Below is a small trained network, with its code and all its weights. Each question gives an input and a class and asks what happens when units are switched off, that is, made to give their printed mean instead of their output.

import numpy as np


def w(rows, s, z=0):
    codes = np.array(rows[::2]) - 128.0
    scale = np.full(codes.shape[1], s)
    scale[-1] = z or s
    return codes * scale


def f(y):
    return y / 2 * (1 + np.tanh(0.7978845608 * (y + 0.044715 * y**3)))


def log_softmax(a):
    a = a - a.max(-1, keepdims=True)
    return a - np.log(np.exp(a).sum(-1, keepdims=True))


def net(x, mask):
    res = np.array(x, float).reshape(1, 8) / 4 @ E
    y = f(res @ A[0][:, :-1].T + A[0][:, -1])
    res = res + np.where(mask, y, B[0][:, -1]) @ B[0][:, :-1]
    return log_softmax(res[-1] @ U[:, :-1].T + U[:, -1])


A, B = {}, {}
E = w([
[56,120,140,42,126,206],'x0',
[200,93,51,133,35,221],'x1',
[18,183,36,174,105,74],'x2',
[130,128,126,128,129,129],'x3',
[126,126,131,129,126,128],'x4',
[168,153,128,3,60,41],'x5',
[106,232,191,166,68,163],'x6',
[131,134,124,128,132,129],'x7',
],0.0059)
A[0] = w([
[85,93,171,212,225,214,64],'neuron 0',
[170,131,76,159,58,157,45],'neuron 1',
[144,116,74,95,110,141,26],'neuron 2',
[171,72,241,79,168,167,69],'neuron 3',
[83,193,182,91,215,79,80],'neuron 4',
[86,135,217,172,203,25,116],'neuron 5',
[186,142,62,120,53,189,67],'neuron 6',
[26,127,144,12,137,228,5],'neuron 7',
[36,142,43,143,123,104,74],'neuron 8',
[239,117,234,133,143,145,88],'neuron 9',
[154,146,125,50,80,72,44],'neuron 10',
[220,133,140,227,109,46,57],'neuron 11',
[122,131,127,139,147,161,11],'neuron 12',
[142,129,114,255,202,175,78],'neuron 13',
[181,198,131,47,94,35,70],'neuron 14',
[130,189,203,172,60,125,62],'neuron 15',
[69,170,37,139,110,112,53],'neuron 16',
[158,162,96,167,158,132,22],'neuron 17',
[152,110,137,117,127,133,8],'neuron 18',
[149,89,37,153,28,198,55],'neuron 19',
[115,110,149,103,110,130,149],'neuron 20',
[229,164,110,222,123,29,79],'neuron 21',
[112,53,58,83,200,129,69],'neuron 22',
[211,110,218,112,155,162,3],'neuron 23',
[219,99,66,205,20,133,129],'neuron 24',
[108,169,174,110,212,73,26],'neuron 25',
[49,154,57,145,67,52,148],'neuron 26',
[72,112,215,128,176,60,44],'neuron 27',
[115,244,213,146,72,187,69],'neuron 28',
[163,29,42,89,231,69,81],'neuron 29',
[166,153,146,49,74,53,92],'neuron 30',
[164,138,42,123,104,183,17],'neuron 31',
[126,171,73,131,140,115,23],'neuron 32',
[177,125,180,200,143,48,171],'neuron 33',
[150,238,202,170,70,142,120],'neuron 34',
[26,131,141,25,124,212,144],'neuron 35',
[92,166,60,114,133,116,80],'neuron 36',
[196,161,144,69,181,165,205],'neuron 37',
],0.0075,0.0062)
B[0] = w([
[133,102,81,89,2,149,192],'neuron 0',
[159,138,136,101,152,153,146],'neuron 1',
[174,106,125,116,135,171,113],'neuron 2',
[120,153,204,167,121,87,189],'neuron 3',
[146,178,151,70,150,171,174],'neuron 4',
[125,198,129,68,150,181,218],'neuron 5',
[151,173,143,64,137,148,190],'neuron 6',
[111,10,156,137,211,158,162],'neuron 7',
[137,152,200,162,93,91,171],'neuron 8',
[120,168,198,184,110,90,204],'neuron 9',
[155,79,113,123,65,168,152],'neuron 10',
[108,35,145,152,181,160,168],'neuron 11',
[179,68,146,114,120,146,97],'neuron 12',
[119,91,104,106,17,151,188],'neuron 13',
[128,83,85,96,36,156,189],'neuron 14',
[185,100,86,147,153,95,149],'neuron 15',
[170,121,201,160,110,102,151],'neuron 16',
[174,71,156,132,129,152,102],'neuron 17',
[193,88,166,122,122,148,97],'neuron 18',
[145,188,148,66,141,159,204],'neuron 19',
[110,137,122,147,125,151,151],'neuron 20',
[83,24,156,147,208,146,190],'neuron 21',
[173,112,75,151,147,90,163],'neuron 22',
[173,127,205,174,105,112,147],'neuron 23',
[82,174,138,90,166,153,253],'neuron 24',
[190,136,153,87,145,173,140],'neuron 25',
[107,175,189,191,99,89,225],'neuron 26',
[171,156,145,94,144,177,152],'neuron 27',
[211,124,66,144,158,72,185],'neuron 28',
[206,152,49,157,157,58,213],'neuron 29',
[134,101,88,134,27,186,191],'neuron 30',
[191,121,148,94,143,174,132],'neuron 31',
[179,78,165,146,131,141,103],'neuron 32',
[58,119,117,109,166,139,212],'neuron 33',
[170,129,62,143,154,57,203],'neuron 34',
[45,76,110,134,195,150,221],'neuron 35',
[146,113,167,148,111,122,132],'neuron 36',
[82,184,138,144,105,116,239],'neuron 37',
],0.026,0.0047)
U = w([
[133,206,150,48,174,201,100],'0',
[105,73,94,128,2,174,91],'1',
[115,159,238,214,104,87,86],'2',
[54,31,136,147,212,168,145],'3',
[200,148,26,162,180,56,87],'4',
[46,183,100,139,131,118,255],'5',
],0.0059,0.0096)

Each question gives the input, the list of numbers given to net, and the class t.
The units are the neurons (one row each of A and B). Each row of codes is followed by its name. A weight is (code - 128) times the scale printed after its matrix; where a second scale follows, it is the last column's (A, B and U).
mask holds one flag per neuron, in row order. A switched-off neuron (its flag False) gives its mean, the last column of its row in B, instead of its output. The means were averaged over made-up inputs and are rounded, as every weight is.
A unit's drop is (log p(t) with every unit on - log p(t) with that unit switched off) / (log p(t) with every unit on - log p(t) with every unit switched off).
The circuit of an input: a set's keep is (log p(t) with only the set's units on - log p(t) with every unit switched off) / (log p(t) with every unit on - log p(t) with every unit switched off). Starting from the 12 units with the biggest drops (on a tie, the unit counted first), units are removed one at a time, each time the one whose removal leaves the highest keep (on an exact tie, the one counted first), for as long as the keep stays at least 0.8.
units of the circuit, in order: the units of the circuit, biggest drop first
top k neurons: the k neurons with the biggest drops, biggest first
drop of u: that unit's drop, to one decimal
input [0,-4,-6,-1,-2,2,6,-5], class 2: units of the circuit, in order -> [neuron 9]
input [6,-5,-3,-5,5,-7,6,4], class 1: top 2 neurons -> [neuron 0; neuron 13]
input [5,-1,-1,-5,-8,-3,-6,1], class 4: units of the circuit, in order -> [neuron 29; neuron 22]
input [-1,-5,3,-5,5,8,-5,0], class 1: top 2 neurons -> [neuron 14; neuron 30]
input [-5,6,-3,1,0,-6,-1,-1], class 0: top 2 neurons -> [neuron 24; neuron 19]
input [2,-1,2,4,-2,3,-4,-1], class 4: units of the circuit, in order -> [neuron 24; neuron 29]
input [1,7,7,-3,-7,5,2,4], class 0: top 3 neurons -> [neuron 19; neuron 6; neuron 24]
input [-2,4,5,-7,-5,-1,-7,-5], class 4: top 2 neurons -> [neuron 29; neuron 22]
input [-8,-3,0,-7,7,-8,3,-3], class 1: top 2 neurons -> [neuron 13; neuron 0]
input [5,-3,6,-4,6,2,3,-3], class 2: units of the circuit, in order -> [neuron 26; neuron 8]
input [4,6,6,-8,6,8,-8,7], class 1: top 3 neurons -> [neuron 30; neuron 10; neuron 14]
input [-6,-5,7,-3,-3,1,7,-2], class 2: top 2 neurons -> [neuron 26; neuron 8]
input [3,0,6,0,-4,2,6,-1], class 2: units of the circuit, in order -> [neuron 26; neuron 16]
input [-2,-7,-2,0,3,7,-4,-4], class 0: top 4 neurons -> [neuron 5; neuron 4; neuron 27; neuron 25]
input [-5,4,-4,3,6,2,-8,-5], class 4: units of the circuit, in order -> [neuron 29]
input [-7,7,-4,-5,4,7,0,-6], class 0: top 3 neurons -> [neuron 24; neuron 6; neuron 19]
input [0,-5,3,-2,1,0,5,-4], class 0: top 2 neurons -> [neuron 5; neuron 4]
input [-6,5,3,-3,-6,-3,3,7], class 3: units of the circuit, in order -> [neuron 21; neuron 11]
input [-1,1,1,0,7,3,-8,-5], class 4: drop of neuron 29 -> 0.1
input [-5,-7,-7,4,0,-3,-3,-2], class 0: units of the circuit, in order -> [neuron 5]
input [-3,4,-6,-6,-1,-1,8,2], class 4: drop of neuron 28 -> 0.4
